Here is a tiny trained network, its code and every weight. The questions are about switching its units off for an input and a class, where a switched-off unit gives its printed mean instead of its output.

import numpy as np


def w(rows, s, z=0):
    codes = np.array(rows[::2]) - 128.0
    scale = np.full(codes.shape[1], s)
    scale[-1] = z or s
    return codes * scale


def norm(h):
    return h / np.sqrt((h * h).mean(-1, keepdims=True) + 1e-5)


def f(y):
    return np.maximum(y, 0)


def log_softmax(a):
    a = a - a.max(-1, keepdims=True)
    return a - np.log(np.exp(a).sum(-1, keepdims=True))


def net(x, mask):
    res = np.array(x, float).reshape(1, 5) / 4 @ E
    u = 0
    for l in range(2):
        y = f(norm(res) @ A[l][:, :-1].T + A[l][:, -1])
        res = res + np.where(mask[u : u + 7], y, B[l][:, -1]) @ B[l][:, :-1]
        u += 7
    return log_softmax(norm(res)[-1] @ U[:, :-1].T + U[:, -1])


A, B = {}, {}
E = w([
[2,181,53,137,142,166,137,163],'x0',
[130,133,129,130,126,133,112,127],'x1',
[127,125,130,130,126,128,126,134],'x2',
[154,164,208,130,128,248,208,119],'x3',
[117,169,97,94,21,92,146,110],'x4',
],0.0062)
A[0] = w([
[228,104,187,118,99,118,139,97,118],'0.n1',
[226,86,172,129,103,70,110,112,250],'0.n2',
[187,107,169,128,142,123,110,112,76],'0.n3',
[91,118,78,127,156,62,87,122,116],'0.n4',
[162,107,91,125,152,42,89,136,131],'0.n5',
[128,151,115,118,2,112,147,108,214],'0.n6',
[124,153,134,124,105,157,82,127,130],'0.n7',
],0.012,0.002)
B[0] = w([
[199,134,149,65,175,16,176,252,236],'0.n1',
[18,157,151,127,96,207,137,74,254],'0.n2',
[241,64,75,255,93,184,121,58,190],'0.n3',
[194,66,152,185,71,73,127,153,227],'0.n4',
[42,180,121,95,171,213,157,102,226],'0.n5',
[169,253,105,76,74,137,63,175,230],'0.n6',
[123,56,177,128,129,131,179,125,144],'0.n7',
],0.0098,0.01)
A[1] = w([
[95,81,152,119,159,113,229,112,145],'1.n1',
[139,155,130,153,44,126,181,85,149],'1.n2',
[139,160,162,89,100,171,154,118,133],'1.n3',
[61,92,138,105,172,196,189,3,15],'1.n4',
[174,158,54,86,88,81,80,100,7],'1.n5',
[79,206,148,29,104,177,116,57,33],'1.n6',
[91,28,135,138,187,48,116,118,8],'1.n7',
],0.013,0.0017)
B[1] = w([
[110,70,162,214,140,151,77,103,195],'1.n1',
[127,130,79,71,141,93,91,112,211],'1.n2',
[77,176,77,92,122,129,108,102,227],'1.n3',
[72,232,209,131,75,135,102,236,234],'1.n4',
[71,32,235,183,116,70,152,180,201],'1.n5',
[175,51,74,171,201,196,191,9,254],'1.n6',
[150,151,58,49,246,107,62,132,164],'1.n7',
],0.013,0.0096)
U = w([
[36,180,177,185,143,205,97,162,160],'0',
[90,131,44,95,126,180,178,10,248],'1',
[116,110,54,99,232,89,56,151,87],'2',
[74,46,118,146,63,31,112,141,64],'3',
[209,61,175,189,174,145,157,131,100],'4',
[194,195,121,34,114,99,179,158,42],'5',
],0.012,0.0017)

Each question gives the input, the list of numbers given to net, and the class t.
The units are the neurons (one row each of A and B). Each row of codes is followed by its name. A weight is (code - 128) times the scale printed after its matrix; where a second scale follows, it is the last column's (A, B and U).
mask holds one flag per neuron, layer by layer. A switched-off neuron (its flag False) gives its mean, the last column of its row in B, instead of its output. The means were averaged over made-up inputs and are rounded, as every weight is.
A unit's drop is (log p(t) with every unit on - log p(t) with that unit switched off) / (log p(t) with every unit on - log p(t) with every unit switched off).
The circuit of an input: a set's keep is (log p(t) with only the set's units on - log p(t) with every unit switched off) / (log p(t) with every unit on - log p(t) with every unit switched off). Starting from the 12 units with the biggest drops (on a tie, the unit counted first), units are removed one at a time, each time the one whose removal leaves the highest keep (on an exact tie, the one counted first), for as long as the keep stays at least 0.8.
circuit, biggest first: the units of the circuit, biggest drop first
top k neurons: the k neurons with the biggest drops, biggest first
top k neurons in layer l: the k neurons of layer l with the biggest drops, biggest first
input [1,-7,3,-2,6], class 3: circuit, biggest first : [1.n5]
input [-6,5,6,-3,-3], class 0: top 2 neurons : [0.n2 1.n4]
input [-7,-4,5,-7,3], class 1: top 3 neurons : [0.n2 0.n5 1.n6]
input [-7,5,-6,1,3], class 5: top 2 neurons in layer 0 : [0.n1 0.n5]
input [3,4,-8,-4,-8], class 2: circuit, biggest first : [0.n6 1.n7]
input [-2,-3,-8,8,5], class 5: top 3 neurons in layer 0 : [0.n1 0.n5 0.n2]
input [6,8,7,-2,0], class 2: top 3 neurons : [0.n6 1.n7 0.n2]
input [3,-1,0,-3,5], class 3: top 3 neurons : [0.n2 1.n5 0.n4]
input [-1,-6,-7,-7,-7], class 0: top 2 neurons in layer 0 : [0.n5 0.n1]
input [-3,3,-8,-8,-1], class 0: top 2 neurons : [0.n5 1.n4]
input [-4,-4,1,-3,2], class 1: circuit, biggest first : [0.n2 1.n6]
input [-8,-1,5,0,0], class 0: top 3 neurons : [0.n2 0.n6 0.n4]
input [-5,-3,4,1,8], class 5: top 4 neurons : [0.n1 0.n6 0.n5 1.n5]
input [-8,3,7,0,-4], class 0: circuit, biggest first : [0.n2]
input [8,-2,1,-2,-6], class 2: top 2 neurons : [0.n2 0.n6]
input [0,1,-3,7,1], class 5: top 2 neurons in layer 1 : [1.n6 1.n4]
input [6,1,3,7,1], class 1: top 2 neurons : [1.n6 0.n3]
input [6,-8,7,-6,1], class 3: top 2 neurons : [0.n4 0.n1]
input [-1,0,-5,-6,-3], class 0: top 3 neurons : [0.n5 0.n6 1.n4]
input [-6,-3,-2,6,2], class 5: circuit, biggest first : [0.n1]
input [2,0,-7,4,8], class 1: top 3 neurons : [0.n1 1.n6 0.n4]
input [-1,-2,-1,4,0], class 4: top 3 neurons : [0.n6 0.n1 1.n4]
input [-7,-3,4,-8,-1], class 0: top 4 neurons : [0.n5 0.n2 1.n4 0.n6]
input [-7,-2,4,-8,6], class 1: top 2 neurons in layer 0 : [0.n2 0.n5]
input [-2,7,-6,8,-4], class 4: top 2 neurons in layer 0 : [0.n6 0.n5]
input [2,3,2,-2,7], class 3: top 2 neurons in layer 0 : [0.n2 0.n1]
input [-4,-7,-8,-7,0], class 0: circuit, biggest first : [0.n5]
